Here is a tiny trained network, its code and every weight. The questions are about switching its units off for an input and a class, where a switched-off unit gives its printed mean instead of its output.

import numpy as np


def w(rows, s, z=0):
    codes = np.array(rows[::2]) - 128.0
    scale = np.full(codes.shape[1], s)
    scale[-1] = z or s
    return codes * scale


def norm(h):
    return h / np.sqrt((h * h).mean(-1, keepdims=True) + 1e-5)


def f(y):
    return np.maximum(y, 0)


def log_softmax(a):
    a = a - a.max(-1, keepdims=True)
    return a - np.log(np.exp(a).sum(-1, keepdims=True))


def net(x, mask):
    res = np.array(x, float).reshape(1, 5) / 4 @ E
    u = 0
    for l in range(2):
        y = f(norm(res) @ A[l][:, :-1].T + A[l][:, -1])
        res = res + np.where(mask[u : u + 8], y, B[l][:, -1]) @ B[l][:, :-1]
        u += 8
    return log_softmax(norm(res)[-1] @ U[:, :-1].T + U[:, -1])


A, B = {}, {}
E = w([
[49,2,185,15,59,174,149],'x0',
[173,177,65,115,149,120,71],'x1',
[185,44,140,87,74,36,182],'x2',
[95,84,219,73,190,143,151],'x3',
[169,51,160,198,176,88,187],'x4',
],0.0046)
A[0] = w([
[134,115,102,46,115,147,134,77],'L0N1',
[83,61,123,67,28,115,130,55],'L0N2',
[84,154,121,95,172,96,73,52],'L0N3',
[115,2,223,185,206,103,138,5],'L0N4',
[143,118,210,77,148,202,148,119],'L0N5',
[195,211,63,218,116,161,106,57],'L0N6',
[82,142,110,155,74,141,86,93],'L0N7',
[83,208,109,87,133,165,97,99],'L0N8',
],0.0068,0.0025)
B[0] = w([
[163,154,173,184,120,135,201,174],'L0N1',
[191,128,98,145,36,134,159,235],'L0N2',
[143,114,163,95,133,174,133,156],'L0N3',
[58,147,158,109,198,117,129,254],'L0N4',
[168,88,113,178,155,66,147,209],'L0N5',
[173,115,76,255,145,110,110,254],'L0N6',
[204,95,190,79,177,107,102,166],'L0N7',
[112,216,136,126,107,119,146,209],'L0N8',
],0.0085,0.0049)
A[1] = w([
[161,201,113,155,144,169,134,196],'L1N1',
[132,106,59,104,158,124,84,103],'L1N2',
[109,169,171,154,120,143,138,165],'L1N3',
[144,104,114,168,156,77,109,245],'L1N4',
[153,164,155,171,168,136,166,251],'L1N5',
[96,229,131,98,108,162,54,153],'L1N6',
[131,53,88,91,2,114,200,116],'L1N7',
[189,143,111,98,94,99,109,134],'L1N8',
],0.0095,0.0019)
B[1] = w([
[52,182,94,56,1,110,63,221],'L1N1',
[186,171,72,138,79,198,198,143],'L1N2',
[146,115,112,48,168,88,144,170],'L1N3',
[81,90,133,188,149,219,156,222],'L1N4',
[141,61,54,78,94,119,87,239],'L1N5',
[109,120,221,9,165,38,152,181],'L1N6',
[237,200,242,186,113,205,132,253],'L1N7',
[37,118,123,129,156,172,101,182],'L1N8',
],0.006,0.0075)
U = w([
[114,157,7,206,114,145,82,253],'0',
[79,205,126,11,87,115,91,3],'1',
[76,35,126,117,216,133,184,68],'2',
[186,145,225,145,74,196,180,140],'3',
],0.013,0.0013)

Each question gives the input, the list of numbers given to net, and the class t.
The units are the neurons (one row each of A and B). Each row of codes is followed by its name. A weight is (code - 128) times the scale printed after its matrix; where a second scale follows, it is the last column's (A, B and U).
mask holds one flag per neuron, layer by layer. A switched-off neuron (its flag False) gives its mean, the last column of its row in B, instead of its output. The means were averaged over made-up inputs and are rounded, as every weight is.
A unit's drop is (log p(t) with every unit on - log p(t) with that unit switched off) / (log p(t) with every unit on - log p(t) with every unit switched off).
The circuit of an input: a set's keep is (log p(t) with only the set's units on - log p(t) with every unit switched off) / (log p(t) with every unit on - log p(t) with every unit switched off). Starting from the 12 units with the biggest drops (on a tie, the unit counted first), units are removed one at a time, each time the one whose removal leaves the highest keep (on an exact tie, the one counted first), for as long as the keep stays at least 0.8.
circuit, biggest first: the units of the circuit, biggest drop first
k most important neurons: the k neurons with the biggest drops, biggest first
top k neurons in layer l: the k neurons of layer l with the biggest drops, biggest first
drop when u is switched off: that unit's drop, to one decimal
input [-8,-8,7,2,-3], class 2: circuit, biggest first => [L0N2; L1N7]
input [-2,-7,6,-1,5], class 2: circuit, biggest first => [L0N4; L1N7]
input [0,5,-8,5,5], class 1: circuit, biggest first => [L1N1; L0N6]
input [6,-2,-8,7,-3], class 2: circuit, biggest first => [L1N7; L0N5]
input [-3,-1,-5,-1,-3], class 1: circuit, biggest first => [L1N6]
input [-2,4,6,2,1], class 2: circuit, biggest first => [L0N2; L1N7]
input [-8,7,-8,2,-7], class 1: 3 most important neurons => [L1N6; L1N1; L0N8]
input [-7,2,8,3,5], class 2: circuit, biggest first => [L1N7; L0N2]
input [-8,-4,0,4,-8], class 1: 3 most important neurons => [L1N6; L0N8; L0N5]
input [8,7,-6,8,-2], class 3: 2 most important neurons => [L0N4; L0N6]
input [6,-5,-5,3,4], class 2: 2 most important neurons => [L0N4; L1N7]
input [2,-5,-6,4,-1], class 2: top 2 neurons in layer 1 => [L1N1; L1N7]
input [-4,1,-6,-1,-6], class 1: 4 most important neurons => [L1N6; L0N8; L1N1; L0N5]
input [-2,-1,-2,-7,-8], class 1: 2 most important neurons => [L0N8; L1N6]
input [5,-4,-4,3,-8], class 3: top neuron in layer 1 => [L1N7]
input [-8,-6,6,0,3], class 0: drop when L1N6 is switched off => 0.4
input [-7,-6,-1,4,1], class 0: drop when L1N6 is switched off => 0.2
